Every row comes from one small tree of marks. The marks that hang from a mark follow it in brackets, in the order of their numbers. Every link used is in the known rows. Which tree was each row made from?
Known rows
j_509{j_24 j_886}: [ 0.18 -0.21  0.17  0.26 -0.59 -0.15 -0.35 -0.04  0.29 -0.03  0.03 -0.25
 -0.13 -0.13 -0.18 -0.12  0.10  0.51  0.12 -0.23  0.06]
j_360{j_509 j_817 j_886{j_238}}: [ 0.13  0.21  0.06  0.19  0.18  0.01  0.56 -0.53  0.00 -0.40  0.02 -0.03
 -0.25 -0.02 -0.28  0.17 -0.07  0.44  0.25 -0.06  0.57]
j_238{j_817}: [ 0.03  0.01  0.05  0.36 -0.08 -0.30  0.06  0.24  0.09 -0.42 -0.15 -0.18
 -0.23 -0.02 -0.29  0.01  0.02  0.33 -0.03 -0.04 -0.16]
j_238{j_24{j_817} j_360}: [-0.01  0.19  0.09  0.10 -0.16 -0.09 -0.49 -0.03 -0.02 -0.46 -0.07 -0.07
 -0.17 -0.11 -0.34 -0.07 -0.08  0.26 -0.11 -0.04 -0.28]
j_886{j_238{j_24}}: [ 0.08 -0.16  0.08  0.29 -0.37 -0.30 -0.11  0.20  0.00 -0.63  0.04 -0.10
 -0.17 -0.09 -0.21  0.01  0.06  0.32  0.25  0.03 -0.04]
j_360{j_509 j_817}: [ 0.14  0.40  0.12  0.20  0.06 -0.11  0.14 -0.47  0.09 -0.23 -0.10 -0.10
 -0.22 -0.05 -0.25  0.05 -0.09  0.41 -0.03 -0.14  0.40]
j_360{j_509{j_886}}: [ 0.18 -0.01  0.10  0.23 -0.10 -0.14 -0.13 -0.13  0.25 -0.24  0.07 -0.06
 -0.14 -0.01 -0.16  0.05 -0.10  0.54  0.06 -0.22  0.41]
j_24{j_817{j_458{j_509 j_988}} j_886}: [ 0.23  0.07  0.03  0.36 -0.36 -0.03 -0.75  0.00  0.41 -0.36 -0.25 -0.10
 -0.15 -0.08 -0.37  0.11 -0.15  0.49  0.10  0.08 -0.33]
j_458{j_360{j_509 j_817}}: [ 0.23  0.10  0.23  0.23 -0.19  0.03 -0.04 -0.27  0.18 -0.30 -0.03  0.11
 -0.21 -0.12 -0.37  0.00 -0.03  0.43 -0.02 -0.07  0.28]
j_509{j_886{j_238}}: [ 0.18 -0.23  0.04  0.28 -0.34 -0.17 -0.22  0.22  0.20 -0.37  0.20 -0.08
 -0.17 -0.07 -0.11  0.06  0.11  0.60  0.31 -0.13  0.06]
j_817{j_458{j_360{j_509 j_886} j_988}}: [ 0.31 -0.33  0.20  0.28 -0.24  0.11 -0.16 -0.10  0.42 -0.41 -0.06  0.09
 -0.10 -0.14 -0.37  0.08 -0.11  0.46 -0.05  0.28  0.23]
j_886{j_238{j_360 j_817{j_458}}}: [ 0.02 -0.10 -0.07  0.18 -0.04 -0.08 -0.15  0.46  0.05 -0.55 -0.07 -0.14
 -0.16 -0.01 -0.40  0.14  0.21  0.40  0.15  0.35 -0.07]
j_886{j_238{j_360 j_817{j_458{j_988}}}}: [ 0.10 -0.17 -0.01  0.19 -0.14 -0.03 -0.22  0.52  0.08 -0.55 -0.01 -0.11
 -0.18 -0.08 -0.32  0.16  0.16  0.42  0.09  0.32 -0.06]
j_24{j_817{j_458} j_886}: [ 0.07  0.13 -0.09  0.34 -0.33 -0.10 -0.71 -0.02  0.31 -0.38 -0.32 -0.12
 -0.15 -0.01 -0.48 -0.01 -0.03  0.48 -0.03  0.15 -0.24]
j_458{j_360}: [ 0.21 -0.25  0.22  0.26 -0.29 -0.07 -0.25  0.14  0.21 -0.30 -0.05  0.14
 -0.14 -0.11 -0.35 -0.10  0.00  0.40  0.03  0.03 -0.14]
j_509{j_886{j_238{j_24{j_817{j_458}}}}}: [ 0.11 -0.12  0.00  0.37 -0.54 -0.19 -0.40  0.13  0.26 -0.64  0.17 -0.18
 -0.19 -0.08 -0.19  0.12  0.13  0.52  0.25 -0.07 -0.03]
j_238{j_24{j_886} j_817}: [ 0.01 -0.09  0.05  0.47 -0.46 -0.37 -0.20  0.05  0.05 -0.68 -0.14 -0.16
 -0.22 -0.05 -0.40  0.06 -0.02  0.35 -0.05 -0.11 -0.21]
j_509{j_24{j_817}}: [ 0.04  0.14  0.13  0.23 -0.46 -0.16 -0.39  0.04  0.14 -0.13 -0.26 -0.29
 -0.15 -0.12 -0.31 -0.23  0.02  0.26 -0.01 -0.12 -0.11]
j_458{j_360 j_509{j_886}}: [ 0.40 -0.29  0.28  0.34 -0.31 -0.02 -0.29  0.04  0.40 -0.27  0.12  0.10
 -0.16 -0.08 -0.24  0.11 -0.05  0.56  0.39 -0.21 -0.23]
j_238{j_24{j_817 j_886}}: [ 0.05  0.09  0.06  0.37 -0.50 -0.25 -0.53 -0.11  0.10 -0.55 -0.15 -0.09
 -0.18 -0.09 -0.36 -0.05 -0.12  0.36 -0.03 -0.16 -0.25]
j_886{j_238{j_24 j_817{j_458}}}: [ 0.01 -0.15 -0.03  0.42 -0.41 -0.32 -0.03  0.33  0.09 -0.85 -0.04 -0.23
 -0.21 -0.03 -0.34  0.15  0.18  0.31  0.19  0.20 -0.07]
j_817{j_458{j_360}}: [ 0.21 -0.24  0.10  0.31 -0.29 -0.06 -0.35  0.07  0.39 -0.38 -0.16  0.00
 -0.11 -0.04 -0.46 -0.01  0.08  0.42  0.01  0.34 -0.14]
j_238{j_24{j_886} j_817{j_458}}: [ 0.04 -0.11 -0.04  0.53 -0.49 -0.33 -0.29  0.02  0.23 -0.76 -0.22 -0.22
 -0.18 -0.01 -0.51  0.13  0.05  0.37 -0.06  0.14 -0.21]
j_817{j_458{j_509{j_24} j_988}}: [ 0.34 -0.15  0.18  0.32 -0.39 -0.10 -0.39 -0.01  0.47 -0.19 -0.19 -0.23
 -0.09 -0.12 -0.26  0.05 -0.05  0.36  0.17  0.19 -0.16]
j_817{j_458}: [ 0.12 -0.06 -0.01  0.30 -0.13 -0.19 -0.25 -0.02  0.35 -0.33 -0.21 -0.16
 -0.10  0.01 -0.36 -0.01  0.05  0.39  0.03  0.32 -0.11]

Which tree is each row?
[ 0.50 -0.16  0.41  0.31 -0.16  0.16  0.11 -0.33  0.30 -0.27  0.09  0.21
 -0.24 -0.25 -0.23  0.16 -0.22  0.45  0.27 -0.15 -0.15] -> j_458{j_360{j_817 j_886} j_509 j_988}
[ 0.06 -0.13  0.06  0.10 -0.23 -0.14 -0.25  0.23 -0.07 -0.53  0.07 -0.02
 -0.14 -0.10 -0.29  0.02  0.08  0.36  0.20  0.11 -0.06] -> j_886{j_238{j_24 j_360}}
[ 0.20 -0.16  0.09  0.29 -0.22 -0.03 -0.28 -0.02  0.40 -0.41 -0.16  0.00
 -0.10 -0.02 -0.46  0.03  0.03  0.42 -0.03  0.31  0.14] -> j_817{j_458{j_360{j_509}}}
[ 0.17 -0.07  0.07  0.20 -0.36 -0.07 -0.25 -0.03  0.08 -0.46  0.29 -0.06
 -0.20 -0.13 -0.18  0.12  0.13  0.57  0.23 -0.16  0.04] -> j_509{j_886{j_238{j_24 j_360{j_817}}}}
[ 0.06 -0.22 -0.04  0.33  0.02 -0.14  0.35  0.07  0.09 -0.57 -0.08 -0.14
 -0.21  0.01 -0.36  0.14  0.05  0.39  0.27  0.22  0.03] -> j_360{j_886{j_238{j_817{j_458}}}}
[ 0.22 -0.24  0.14  0.30 -0.48  0.02 -0.40 -0.06  0.47 -0.31 -0.08 -0.08
 -0.08 -0.06 -0.42  0.02  0.11  0.50  0.02  0.19  0.24] -> j_817{j_458{j_360{j_509{j_24 j_886}}}}
[ 0.21 -0.18  0.28  0.21 -0.41  0.00 -0.24  0.01  0.22 -0.20 -0.12  0.04
 -0.10 -0.11 -0.38 -0.12 -0.01  0.38 -0.01 -0.03  0.29] -> j_458{j_360{j_509{j_24}}}
[ 0.49 -0.32  0.39  0.30 -0.34  0.03 -0.34  0.19  0.35 -0.27  0.04  0.19
 -0.15 -0.23 -0.18  0.07 -0.19  0.42  0.21 -0.09 -0.28] -> j_458{j_360 j_509 j_988}
[ 0.23  0.29  0.06  0.34 -0.02 -0.13 -0.02 -0.43  0.31 -0.28 -0.17 -0.18
 -0.21 -0.03 -0.33  0.13  0.01  0.41  0.20  0.11 -0.15] -> j_360{j_817{j_458{j_509}}}
[ 0.18 -0.13  0.08  0.45 -0.17 -0.15 -0.07  0.21  0.34 -0.54 -0.21 -0.12
 -0.19  0.00 -0.47  0.18  0.06  0.36  0.15  0.19 -0.28] -> j_238{j_817{j_458{j_360 j_509}}}
[ 0.02  0.02  0.04  0.29 -0.40 -0.26 -0.23  0.23  0.00 -0.69 -0.01 -0.13
 -0.21 -0.10 -0.24  0.01  0.05  0.30  0.23 -0.03 -0.10] -> j_886{j_238{j_24{j_817}}}
[ 0.08  0.06  0.09  0.26 -0.59 -0.11 -0.62 -0.02  0.16 -0.11 -0.31 -0.23
 -0.12 -0.13 -0.39 -0.19 -0.01  0.38  0.00 -0.10 -0.11] -> j_509{j_24{j_817 j_886}}
[ 0.23  0.29  0.12  0.26 -0.09 -0.03 -0.05 -0.43  0.31 -0.32 -0.08 -0.11
 -0.19 -0.11 -0.26  0.13 -0.05  0.42 -0.12  0.09  0.42] -> j_360{j_509 j_817{j_458{j_988}}}
[ 0.10 -0.06  0.03  0.18 -0.02 -0.01 -0.30  0.30  0.18 -0.38 -0.11 -0.11
 -0.16 -0.09 -0.38  0.10  0.07  0.38 -0.20  0.29 -0.19] -> j_238{j_360 j_817{j_458{j_988}}}
[ 0.09 -0.20  0.04  0.40 -0.49 -0.28 -0.10  0.41  0.12 -0.84  0.02 -0.21
 -0.21 -0.11 -0.28  0.17  0.14  0.32  0.14  0.18 -0.06] -> j_886{j_238{j_24 j_817{j_458{j_988}}}}
[ 0.11  0.16  0.09  0.04  0.29  0.10  0.14 -0.47 -0.01 -0.11 -0.03  0.04
 -0.19 -0.09 -0.36  0.00 -0.06  0.42  0.01  0.04 -0.04] -> j_238{j_360{j_817 j_886}}
[-0.04  0.02  0.09  0.21 -0.13 -0.20 -0.13  0.14 -0.05 -0.59 -0.06 -0.12
 -0.19 -0.08 -0.39  0.05  0.02  0.27 -0.12 -0.01 -0.24] -> j_238{j_24 j_360 j_817}
[ 0.16  0.03 -0.01  0.34 -0.45 -0.05 -0.80  0.06  0.36 -0.38 -0.24 -0.08
 -0.16 -0.11 -0.38  0.01 -0.09  0.49 -0.10  0.14 -0.23] -> j_24{j_817{j_458{j_988}} j_886}
[ 0.40 -0.14  0.34  0.26 -0.40 -0.12 -0.29  0.04  0.30 -0.04 -0.08 -0.14
 -0.13 -0.22 -0.10 -0.02 -0.16  0.35  0.23 -0.16 -0.17] -> j_458{j_509{j_24} j_988}
[ 0.13  0.08  0.05  0.31 -0.33  0.01 -0.51  0.03  0.39 -0.46 -0.10 -0.07
 -0.17 -0.06 -0.39  0.05 -0.01  0.46 -0.03  0.06  0.02] -> j_24{j_817{j_458{j_360{j_509{j_886}}}}}
[ 0.36 -0.27  0.30  0.25 -0.35  0.16  0.07 -0.07  0.15 -0.41  0.18  0.23
 -0.24 -0.30 -0.23  0.06 -0.03  0.47  0.13 -0.01  0.08] -> j_458{j_360{j_817 j_886{j_238}} j_988}
[ 0.19  0.31  0.11  0.25 -0.08 -0.07  0.05 -0.50  0.21 -0.21  0.12 -0.10
 -0.23 -0.06 -0.17  0.12 -0.03  0.56  0.03 -0.31  0.48] -> j_360{j_509{j_886} j_817}
[-0.04 -0.07  0.08  0.23  0.04 -0.12  0.17 -0.08 -0.10 -0.59 -0.02 -0.08
 -0.21 -0.07 -0.43  0.09 -0.06  0.27 -0.05  0.01 -0.18] -> j_238{j_24 j_360{j_886} j_817}
[ 0.00 -0.08 -0.04  0.32 -0.29 -0.13 -0.47  0.05  0.12 -0.64 -0.18 -0.14
 -0.15 -0.03 -0.58  0.13  0.07  0.39 -0.14  0.25 -0.26] -> j_238{j_24{j_886} j_360 j_817{j_458}}
[ 0.18 -0.28  0.13  0.26 -0.68 -0.14 -0.32  0.18  0.22 -0.17  0.12 -0.25
 -0.13 -0.15 -0.15 -0.06  0.21  0.53  0.32 -0.17  0.15] -> j_509{j_24 j_886{j_238}}
